Each row has a name. After each piece below comes the name of the row it's from, unless a question asks for something else. Each question is about the rows just above it. Places in a row count from 1.

j496: [135  78 159 115]
j426: [ 96 183  95  96]
j968: [ 84  97 135 113]
j947: [183 183 115 115]
j17: [103 155 116 116]
j68: [ 86  88 184 114]
Places of [96] in row j426:
1 4
Places of [116] in row j17:
3 4
[115 115 183 183] is which row reordered?
j947
Every place of [95] in j426:
3
Every place of [183] in j947:
1 2

j135: [131 126  82 130  85 137 128  87]
j470: [137 174  87 128 134 128 111  99]
j662: [111 134 174 137  86  99 128 128]
Every place of [134] in j470:
5
At which places does j470 hold [128]?
4 6
Places of [99] in row j662:
6
[128 111 134 174 137  86  99 128] is which row reordered?
j662

j164: [104 104 125 104]
j671: [151 142  91 119]
j48: [168 103  98 124]
j793: [142 151 120  91]
j955: [125  98 103 168]
[142 120 151  91] is which row reordered?
j793
Which row holds these entries in another order? [124  98 103 168]
j48
[ 98 103 125 168] is which row reordered?
j955
Places of [104] in row j164:
1 2 4
Put [103 168 125  98] back in order: which row is it?
j955
At which places does j671 hold [142]?
2

j633: [121 137 115 122]
j214: [138 106 135 138]
j828: [137 131 174 104]
j3: [129 102 101 140]
j212: [122 145 128 150]
j117: [102 131 155 122]
j728: [106 127 122 122]
j342: [152 140 124 137]
j423: [122 132 155 102]
j736: [122 128 144 150]
j758: [141 118 117 107]
[150 128 145 122] is which row reordered?
j212
Which row holds these entries in another order? [122 155 131 102]
j117

j65: [173 124 131 105 144 117 128 134 122 119 123 187 157 138 125]
j632: [147 101 144  89 138 135 168 135 139 121 128 131 155 118 127]
j219: [136 134 133 153 113 127 117 132 137 127 119 118 102 124 170]
j410: [132 120 149 126 132 131 153 120 117 129 135 142 125 132 143]
j642: [132 149 120 119 144 126 132 131 142 153 125 120 117 132 135]
j643: [146 132 137 107 132 131 133 125 121 128 120 146 139 124 125]
j869: [131 147 120 144 114 136 114 125 141 124 129  76 157 137 115]
j870: [107 133 123 131 130 127 127 131 114 128 131 129 118 145 126]
j130: [101 138 147  89 121 135 118 138 131 144 127 155 168 128 135]
j455: [118 144 118 136 118 127 134 127 127 129 129 107 118 108 105]
j520: [147 126 123 116  96 125 110 133 140 129 125 137 117 118 145]
Which row holds these entries in another order? [120 125 135 149 126 120 132 143 153 131 132 129 132 142 117]
j410
Places of [118] in row j455:
1 3 5 13
[118 127 119 133 153 132 134 127 136 113 137 124 170 102 117] is which row reordered?
j219
Which row holds these entries in another order? [127 147 101 144  89 138 135 168 135 139 121 128 131 155 118]
j632

j314: [128 150 117 111 145 127 112 111]
j571: [132 104  90 150 166 119 110 120]
j564: [136 129 105 109 131 145 145 138]
j761: [110 128 128 110 110 110 128 128]
j26: [110  90 132 104 119 166 150 119]
At which places does j761 hold [128]?
2 3 7 8
Every place of [138] in j564:
8
[111 112 127 145 111 117 150 128] is which row reordered?
j314
Places of [110] in row j761:
1 4 5 6
Put [119 150 166 119 104 132  90 110] back in order: which row is it?
j26

j453: [130 130 131 144 146 144]
j932: [115 109 145 107 141 110]
j760: [146 144 130 131 143 130]
j933: [105 127 133 102 131 108]
j399: [141 140 129 148 141 148]
j658: [100 136 125 114 127 108]
j129: [147 138 116 155 118 147]
j960: [122 120 118 116 105 101]
j405: [110 142 127 142 139 131]
j875: [147 128 142 126 150 161]
j345: [142 131 128 105 125 107]
[155 116 138 147 118 147] is which row reordered?
j129
Every place of [146] in j453:
5
At which places does j399 hold [141]?
1 5
At which places does j760 hold [143]?
5
Put [130 130 131 144 144 146] back in order: which row is it?
j453

j432: [126 124 138 167 101 100 158 133 125 148 120 164 149  93 131 153 166 173
 133 169 116 127 137 131 143]
j925: [139 131 131 161  90 100 163 135 118 142 107 169 129  87 126 152 162 180
 139 151 102 131 134 130 130]
j262: [100 138 139 148  94 130 109 104 131 113 158 105 139 122 148 132 134 156
  95 182 123 115  95 149 139]
j8: [120 155 104 114 163 127 116  97 160  95 113 168 116 146 130 130 154 144
 128 140 158 105 126  95 161]
j866: [124 128  93 119 146 157 143 122 109 107 166 155 100 114 116 143 149 132
 121 142 127 108 150 142  93]
j285: [100 133 119 122  90 113 109 103 131 113 150 108 138 125 150 139 125 152
 103 170 128 123  95 141 111]
j726: [144  97 130 127 114 105 168 160 119 146 155  95 163 116 158 126 128 120
  95 114 130 116 140 154 104]
j51: [145 118 130 129 104 119 166 130 119 114 107 168 132  81 119 126 134 182
 127 138 102 152 116 140 113]
j805: [116  97 144 119 144 157 123 157 111 107 129 103 140  81 140 158 131 120
 142 136 129 108 104  94 120]
j173: [135 119 140 160 148 131 141 103  91 125 125 125 163 125 116 152 125 166
 103 116 160 131 160  94 160]
Places of [130] in row j8:
15 16
Put [131 130 115 109 113 148 105 139 134 139 158 138 122 104 123 148 156  95
 100 139 149 132 182  95  94] back in order: which row is it?
j262
Every place of [129] in j805:
11 21
[ 95  95  97 104 105 114 114 116 116 119 120 126 127 128 130 130 140 144
 146 154 155 158 160 163 168] is which row reordered?
j726
Places of [160] in row j173:
4 21 23 25
Put [ 81 102 104 107 113 114 116 118 119 119 119 126 127 129 130 130 132 134
 138 140 145 152 166 168 182] back in order: which row is it?
j51

j998: [165 121 130 139 177 137]
j36: [138 165 142 126 137 133]
j912: [138 122 135 125 151 125]
j222: [126 126 126 125 139 139]
j25: [121 121 121 177 177 121]
Which row holds these entries in another order? [130 139 177 137 165 121]
j998
[139 139 126 125 126 126] is which row reordered?
j222
Places of [177] in row j25:
4 5
At which places does j222 hold [126]?
1 2 3
Places of [121] in row j25:
1 2 3 6
[125 151 125 135 122 138] is which row reordered?
j912
Every place of [139] in j222:
5 6

j996: [144 134 136 126 139 112 144 138 144 138  71 112 141 128 126 112]
j971: [112 126 141 138 112 136 139 112  71 144 134 128 144 138 143 126]
j323: [123 134 131 128 135 132 132 142 131 131 110 125 137 127 127 125]
j47: [114 135 134 127 139 119 140 152 124 136  81 145 141 128 126 116]
[ 81 114 116 119 124 126 127 128 134 135 136 139 140 141 145 152] is which row reordered?
j47
Places of [144] in row j996:
1 7 9
[112 126 128 141 112  71 138 144 138 144 112 139 126 136 134 144] is which row reordered?
j996
[125 127 127 137 125 110 131 131 142 132 132 135 128 131 134 123] is which row reordered?
j323

j848: [130 128 111 133 151 156 126 135 148 137 111 180 134 146 132 119 136 186
 125 149 125 150 158 132]
j310: [157  80 146  98 108 140  93 147  88 130 157 150 128 117 116 109 124 114
 134  92 121 140 106 116]
j462: [139 164 119  84 143 101 118 134 112 169  93 123 138 129 129 129 142 151
 128 132 147 150 160 144]
j306: [150  90 148 101 107 109 130 128  93 135 136 105 126 128 116 147 124  95
 150  84 121 142 105 144]
j609: [ 86 124 119 143 136 140 125 132 134 129 172 167 117 103  80 109 101 156
 108 155 124 115 119 118]
j428: [149 123 127 138 130 143 110 135 121 116 115 120 132 124 124 109 145 120
 104 118 128 111 124 102]
j67: [130 128 111 133 151 156 126 135 148 137 111 180 134 146 132 119 136 186
 125 149 125 150 158 115]
j684: [170 144 139  93 147 129 129 164 123 160  84 150 132 142 101 112 134 138
 119 129 143 118 151 128]
Which row holds these entries in another order? [134 138 119 129 143 118 151 128 170 144 139  93 147 129 129 164 123 160
  84 150 132 142 101 112]
j684
Put [ 84  93 101 112 118 119 123 128 129 129 129 132 134 138 139 142 143 144
 147 150 151 160 164 169] back in order: which row is it?
j462
[ 84 123 138 134 119 169 129 164 132 160 112 128  93 129 144 101 142 150
 118 129 151 143 147 139] is which row reordered?
j462

